Here is a tiny trained network, its code and every weight. The questions are about switching its units off for an input and a target symbol, where a switched-off unit gives its printed mean instead of its output.

import numpy as np


def w(rows, s, z=0):
    codes = np.array(rows[::2]) - 128.0
    scale = np.full(codes.shape[1], s)
    scale[-1] = z or s
    return codes * scale


def f(y):
    return np.maximum(y, 0)


def softmax(a):
    e = np.exp(a - a.max(-1, keepdims=True))
    return e / e.sum(-1, keepdims=True)


def log_softmax(a):
    a = a - a.max(-1, keepdims=True)
    return a - np.log(np.exp(a).sum(-1, keepdims=True))


def net(x, mask):
    ids = ['αδηθμφψ'.index(c) for c in x.split()]
    T = len(ids)
    res = E[ids] + P[:T]
    u = 0
    for l in range(2):
        q, k, v = (res @ M[l].T for M in (Q, K, V))
        z = softmax(np.where(np.tri(T) > 0, q @ k.T / 3**0.5, -1e9)) @ v
        res = res + np.where(mask[u], z, O[l][:, -1]) @ O[l][:, :-1]
        u += 1
        y = f(res @ A[l][:, :-1].T + A[l][:, -1])
        res = res + np.where(mask[u : u + 12], y, B[l][:, -1]) @ B[l][:, :-1]
        u += 12
    return log_softmax(res[-1] @ U[:, :-1].T + U[:, -1])


Q, K, V, O, A, B = {}, {}, {}, {}, {}, {}
E = w([
[8,160,15,211],'α',
[85,68,159,215],'δ',
[10,37,112,115],'η',
[6,213,47,139],'θ',
[184,240,15,128],'μ',
[134,177,190,161],'φ',
[198,69,85,88],'ψ',
],0.015)
P = w([
[56,76,254,180],'0',
[121,180,185,127],'1',
[138,170,152,144],'2',
[145,173,110,147],'3',
[144,148,95,165],'4',
[151,151,64,172],'5',
[142,147,36,179],'6',
[124,151,39,149],'7',
],0.0081)
Q[0] = w([
[189,131,108,68],'0.h0',
[64,111,113,178],'0.h0',
[87,168,254,93],'0.h0',
],0.0068)
K[0] = w([
[181,41,135,111],'0.h0',
[255,47,56,188],'0.h0',
[22,25,202,38],'0.h0',
],0.0065)
V[0] = w([
[101,137,102,255],'0.h0',
[104,121,126,113],'0.h0',
[217,67,12,153],'0.h0',
],0.0083)
O[0] = w([
[255,145,156,116,214],'0.h0',
[229,116,102,227,119],'0.h0',
[143,129,247,198,254],'0.h0',
],0.0061,0.0042)
A[0] = w([
[141,170,155,50,180],'0.n0',
[119,174,191,161,146],'0.n1',
[152,142,77,143,174],'0.n2',
[145,132,18,75,163],'0.n3',
[70,108,172,77,252],'0.n4',
[156,156,123,1,49],'0.n5',
[99,109,88,116,42],'0.n6',
[140,136,132,218,95],'0.n7',
[179,78,146,51,184],'0.n8',
[127,45,72,141,55],'0.n9',
[153,197,184,131,126],'0.n10',
[111,142,90,157,14],'0.n11',
],0.0098,0.0022)
B[0] = w([
[130,98,139,161,156],'0.n0',
[106,190,136,140,175],'0.n1',
[125,151,146,70,238],'0.n2',
[144,55,163,100,255],'0.n3',
[200,197,104,106,159],'0.n4',
[86,89,89,153,153],'0.n5',
[233,129,80,114,150],'0.n6',
[60,122,147,113,204],'0.n7',
[179,90,101,255,227],'0.n8',
[174,105,54,47,187],'0.n9',
[151,167,118,137,178],'0.n10',
[121,116,100,145,181],'0.n11',
],0.0084,0.0047)
Q[1] = w([
[197,179,64,225],'1.h0',
[83,164,109,73],'1.h0',
[130,135,2,102],'1.h0',
],0.0053)
K[1] = w([
[143,93,19,254],'1.h0',
[88,47,169,232],'1.h0',
[175,164,182,180],'1.h0',
],0.0057)
V[1] = w([
[141,123,202,86],'1.h0',
[137,28,158,167],'1.h0',
[255,152,113,111],'1.h0',
],0.0096)
O[1] = w([
[146,144,158,74,64],'1.h0',
[110,19,141,136,180],'1.h0',
[74,104,247,106,254],'1.h0',
],0.015,0.0057)
A[1] = w([
[75,87,86,146,187],'1.n0',
[126,224,148,117,149],'1.n1',
[113,87,47,136,114],'1.n2',
[151,122,201,148,70],'1.n3',
[66,226,175,197,201],'1.n4',
[85,58,179,195,111],'1.n5',
[39,228,90,152,130],'1.n6',
[53,169,151,185,201],'1.n7',
[134,39,93,116,121],'1.n8',
[153,163,173,184,119],'1.n9',
[95,54,172,2,128],'1.n10',
[90,111,72,186,2],'1.n11',
],0.0095,0.0071)
B[1] = w([
[166,93,147,49,198],'1.n0',
[62,127,140,147,173],'1.n1',
[228,103,96,179,155],'1.n2',
[148,129,148,192,168],'1.n3',
[107,115,124,105,225],'1.n4',
[136,184,100,148,246],'1.n5',
[164,139,86,185,201],'1.n6',
[80,95,142,107,208],'1.n7',
[135,164,99,85,207],'1.n8',
[131,100,150,145,154],'1.n9',
[153,170,216,101,204],'1.n10',
[203,180,254,152,138],'1.n11',
],0.009,0.012)
U = w([
[117,80,38,222,56],'α',
[84,14,132,124,242],'δ',
[97,157,85,1,40],'η',
[78,98,23,93,200],'θ',
[76,139,152,95,203],'μ',
[84,193,140,220,1],'φ',
[184,103,136,161,62],'ψ',
],0.0076,0.0058)

Each question gives the input, a string of symbols that net reads in full, and the target symbol t.
The units are the heads (3 rows each of Q, K, V and O) and the neurons (one row each of A and B). Each row of codes is followed by its name. A weight is (code - 128) times the scale printed after its matrix; where a second scale follows, it is the last column's (O, A, B and U).
mask holds one flag per unit, layer by layer, with each layer's heads first. A switched-off unit (its flag False) gives its mean, the last column of its rows in O or B, instead of its output. The means were averaged over made-up inputs and are rounded, as every weight is.
A unit's drop is (log p(t) with every unit on - log p(t) with that unit switched off) / (log p(t) with every unit on - log p(t) with every unit switched off).
The circuit of an input: a set's keep is (log p(t) with only the set's units on - log p(t) with every unit switched off) / (log p(t) with every unit on - log p(t) with every unit switched off). Starting from the 12 units with the biggest drops (on a tie, the unit counted first), units are removed one at a time, each time the one whose removal leaves the highest keep (on an exact tie, the one counted first), for as long as the keep stays at least 0.8.
units of the circuit, in order: the units of the circuit, biggest drop first
most important unit: the unit with the biggest drop
top k neurons: the k neurons with the biggest drops, biggest first
top k neurons in layer l: the k neurons of layer l with the biggest drops, biggest first
drop of u: that unit's drop, to one decimal
input μ φ θ, target θ: units of the circuit, in order -> (0.h0 1.n10)
input α α ψ ψ ψ ψ α, target δ: most important unit -> 0.n8
input ψ ψ φ α μ ψ η, target μ: units of the circuit, in order -> (0.n8 1.n10)
input ψ ψ μ ψ ψ ψ η, target μ: top 2 neurons in layer 1 -> (1.n10 1.n5)
input θ δ θ, target θ: top 2 neurons -> (0.n8 1.n10)
input φ α α θ θ θ μ θ, target φ: units of the circuit, in order -> (1.h0 0.h0)
input ψ ψ ψ ψ μ, target δ: units of the circuit, in order -> (1.h0 0.n8)
input φ μ ψ ψ ψ ψ ψ, target μ: units of the circuit, in order -> (1.h0 1.n10)
input ψ θ ψ θ, target δ: units of the circuit, in order -> (0.n8 1.n8 1.h0)
input ψ θ ψ ψ ψ θ μ, target δ: top 2 neurons -> (0.n8 1.n5)
input ψ ψ θ φ η θ θ η, target η: top 2 neurons in layer 0 -> (0.n8 0.n9)
input ψ ψ η δ μ θ θ η, target θ: top 2 neurons -> (0.n3 1.n10)
input θ θ θ, target α: top 2 neurons in layer 1 -> (1.n6 1.n2)
input θ μ θ μ, target φ: units of the circuit, in order -> (1.h0)
input α μ μ, target φ: units of the circuit, in order -> (1.h0 1.n0)
input ψ θ α φ ψ ψ ψ μ, target μ: top 2 neurons in layer 0 -> (0.n8 0.n2)
input μ δ θ ψ ψ μ, target μ: top 2 neurons in layer 1 -> (1.n6 1.n2)
input θ μ μ θ μ φ, target φ: drop of 1.h0 -> 0.9
input φ η φ φ ψ ψ ψ ψ, target μ: drop of 0.h0 -> 0.2
input φ φ η, target η: most important unit -> 0.h0
input α ψ ψ ψ θ θ, target δ: drop of 1.n5 -> 0.0
